Below is a small trained network, with its code and all its weights. Each question gives an input and a class and asks what happens when units are switched off, that is, made to give their printed mean instead of their output.

import numpy as np


def w(rows, s, z=0):
    codes = np.array(rows[::2]) - 128.0
    scale = np.full(codes.shape[1], s)
    scale[-1] = z or s
    return codes * scale


def norm(h):
    return h / np.sqrt((h * h).mean(-1, keepdims=True) + 1e-5)


def f(y):
    return np.maximum(y, 0)


def log_softmax(a):
    a = a - a.max(-1, keepdims=True)
    return a - np.log(np.exp(a).sum(-1, keepdims=True))


def net(x, mask):
    res = np.array(x, float).reshape(1, 8) / 4 @ E
    u = 0
    for l in range(3):
        y = f(norm(res) @ A[l][:, :-1].T + A[l][:, -1])
        res = res + np.where(mask[u : u + 6], y, B[l][:, -1]) @ B[l][:, :-1]
        u += 6
    return log_softmax(norm(res)[-1] @ U[:, :-1].T + U[:, -1])


A, B = {}, {}
E = w([
[47,117,115,81,41,122,171,199,147,144],'x0',
[63,113,53,168,189,165,131,72,253,110],'x1',
[167,66,178,33,65,27,56,6,112,142],'x2',
[217,142,90,225,152,162,204,127,198,189],'x3',
[33,165,121,195,115,81,135,97,71,10],'x4',
[111,103,134,151,174,131,147,105,66,236],'x5',
[133,66,211,152,201,79,147,182,138,140],'x6',
[121,119,124,192,135,80,170,48,51,176],'x7',
],0.0059)
A[0] = w([
[124,130,162,112,13,110,202,249,46,167,66],'0.n1',
[9,160,180,157,177,133,68,139,49,111,2],'0.n2',
[38,165,103,37,114,159,75,109,102,182,88],'0.n3',
[57,138,149,118,237,140,79,86,111,90,5],'0.n4',
[83,147,137,43,74,107,101,98,237,16,35],'0.n5',
[123,203,84,172,13,130,144,96,9,2,82],'0.n6',
],0.0091,0.0027)
B[0] = w([
[116,248,193,100,88,122,118,169,190,134,235],'0.n1',
[115,203,130,48,211,141,40,154,106,114,205],'0.n2',
[112,56,75,243,51,196,159,110,90,171,186],'0.n3',
[178,151,143,148,84,127,72,218,144,79,183],'0.n4',
[93,154,133,93,193,101,88,128,115,38,228],'0.n5',
[15,205,96,2,191,28,55,187,113,116,255],'0.n6',
],0.0075,0.0079)
A[1] = w([
[97,31,237,132,158,113,95,210,101,144,126],'1.n1',
[79,119,211,68,162,87,146,167,89,147,2],'1.n2',
[171,120,147,131,80,68,132,107,144,159,37],'1.n3',
[156,97,224,98,104,42,110,59,54,185,59],'1.n4',
[212,96,167,141,165,83,72,124,134,92,127],'1.n5',
[104,80,57,60,76,139,77,67,196,8,110],'1.n6',
],0.013,0.0027)
B[1] = w([
[121,234,111,69,77,128,123,119,123,53,205],'1.n1',
[118,99,56,118,124,82,67,119,140,115,242],'1.n2',
[114,152,106,150,129,132,81,128,66,41,160],'1.n3',
[151,16,145,115,200,123,153,70,63,163,212],'1.n4',
[147,115,214,152,128,201,131,167,149,195,202],'1.n5',
[68,168,127,106,111,105,3,153,155,115,254],'1.n6',
],0.012,0.0093)
A[2] = w([
[101,160,203,97,151,60,126,148,65,167,139],'2.n1',
[66,121,153,116,173,141,138,90,84,107,25],'2.n2',
[187,160,118,95,54,50,181,143,61,171,69],'2.n3',
[118,131,193,117,154,113,143,92,106,149,102],'2.n4',
[35,116,97,253,198,148,80,108,138,190,248],'2.n5',
[115,194,86,120,232,139,187,97,107,134,37],'2.n6',
],0.013,0.0015)
B[2] = w([
[34,127,136,178,15,170,15,46,150,114,254],'2.n1',
[172,82,188,74,191,117,154,233,227,153,176],'2.n2',
[147,138,138,92,134,122,67,190,174,3,163],'2.n3',
[92,147,186,119,193,16,149,144,84,106,162],'2.n4',
[18,116,17,216,54,114,237,166,112,33,241],'2.n5',
[54,96,64,142,90,130,162,50,165,103,178],'2.n6',
],0.007,0.0091)
U = w([
[197,220,214,149,94,198,191,175,215,195,65],'0',
[31,195,161,28,106,74,1,170,148,64,219],'1',
[170,37,246,126,180,109,153,70,42,205,3],'2',
[52,94,46,222,134,151,242,137,152,115,111],'3',
],0.0079,0.0015)

Each question gives the input, the list of numbers given to net, and the class t.
The units are the neurons (one row each of A and B). Each row of codes is followed by its name. A weight is (code - 128) times the scale printed after its matrix; where a second scale follows, it is the last column's (A, B and U).
mask holds one flag per neuron, layer by layer. A switched-off neuron (its flag False) gives its mean, the last column of its row in B, instead of its output. The means were averaged over made-up inputs and are rounded, as every weight is.
A unit's drop is (log p(t) with every unit on - log p(t) with that unit switched off) / (log p(t) with every unit on - log p(t) with every unit switched off).
The circuit of an input: a set's keep is (log p(t) with only the set's units on - log p(t) with every unit switched off) / (log p(t) with every unit on - log p(t) with every unit switched off). Starting from the 12 units with the biggest drops (on a tie, the unit counted first), units are removed one at a time, each time the one whose removal leaves the highest keep (on an exact tie, the one counted first), for as long as the keep stays at least 0.8.
units of the circuit, in order: the units of the circuit, biggest drop first
k most important neurons: the k neurons with the biggest drops, biggest first
top k neurons in layer l: the k neurons of layer l with the biggest drops, biggest first
drop of u: that unit's drop, to one decimal
input [6,-5,4,6,-1,6,-1,7], class 2: 3 most important neurons	(1.n4, 0.n6, 1.n6)
input [7,5,-1,-4,3,7,-2,-2], class 3: units of the circuit, in order	(0.n3, 2.n5)
input [6,7,7,5,-3,0,3,6], class 3: units of the circuit, in order	(2.n5, 1.n1, 0.n6)
input [0,3,7,8,-1,6,2,8], class 2: units of the circuit, in order	(1.n4)
input [4,0,-4,5,-2,2,5,-4], class 0: 2 most important neurons	(0.n6, 1.n6)
input [0,-6,4,6,-6,-6,2,-6], class 0: units of the circuit, in order	(0.n6, 1.n5, 1.n6)
input [-3,2,7,-2,3,6,5,-1], class 2: top 3 neurons in layer 1	(1.n4, 1.n5, 1.n6)
input [6,1,0,8,-3,-2,-3,5], class 3: top 3 neurons in layer 1	(1.n1, 1.n3, 1.n5)
input [-1,-7,8,-1,3,4,7,1], class 2: 2 most important neurons	(1.n4, 0.n6)
input [2,-1,-6,7,-2,4,6,-7], class 0: 2 most important neurons	(0.n6, 2.n5)
input [-5,0,-4,6,3,-8,3,-2], class 3: top 2 neurons in layer 0	(0.n1, 0.n4)
input [2,7,7,4,-8,0,-2,8], class 3: 3 most important neurons	(2.n5, 1.n1, 1.n3)
input [-4,0,5,-1,1,3,7,-5], class 2: top 4 neurons in layer 0	(0.n6, 0.n5, 0.n1, 0.n2)
input [6,-3,-5,8,-4,-3,3,8], class 0: 2 most important neurons	(0.n6, 0.n1)
input [-5,1,8,-3,-4,-2,3,7], class 2: top neuron in layer 1	(1.n4)
input [-3,3,3,-4,-8,-3,0,6], class 2: drop of 1.n4	0.2
input [-3,-2,-1,6,-2,3,4,-6], class 0: drop of 0.n6	0.3
input [-5,8,-8,-7,-5,8,-5,-7], class 3: drop of 0.n5	0.0
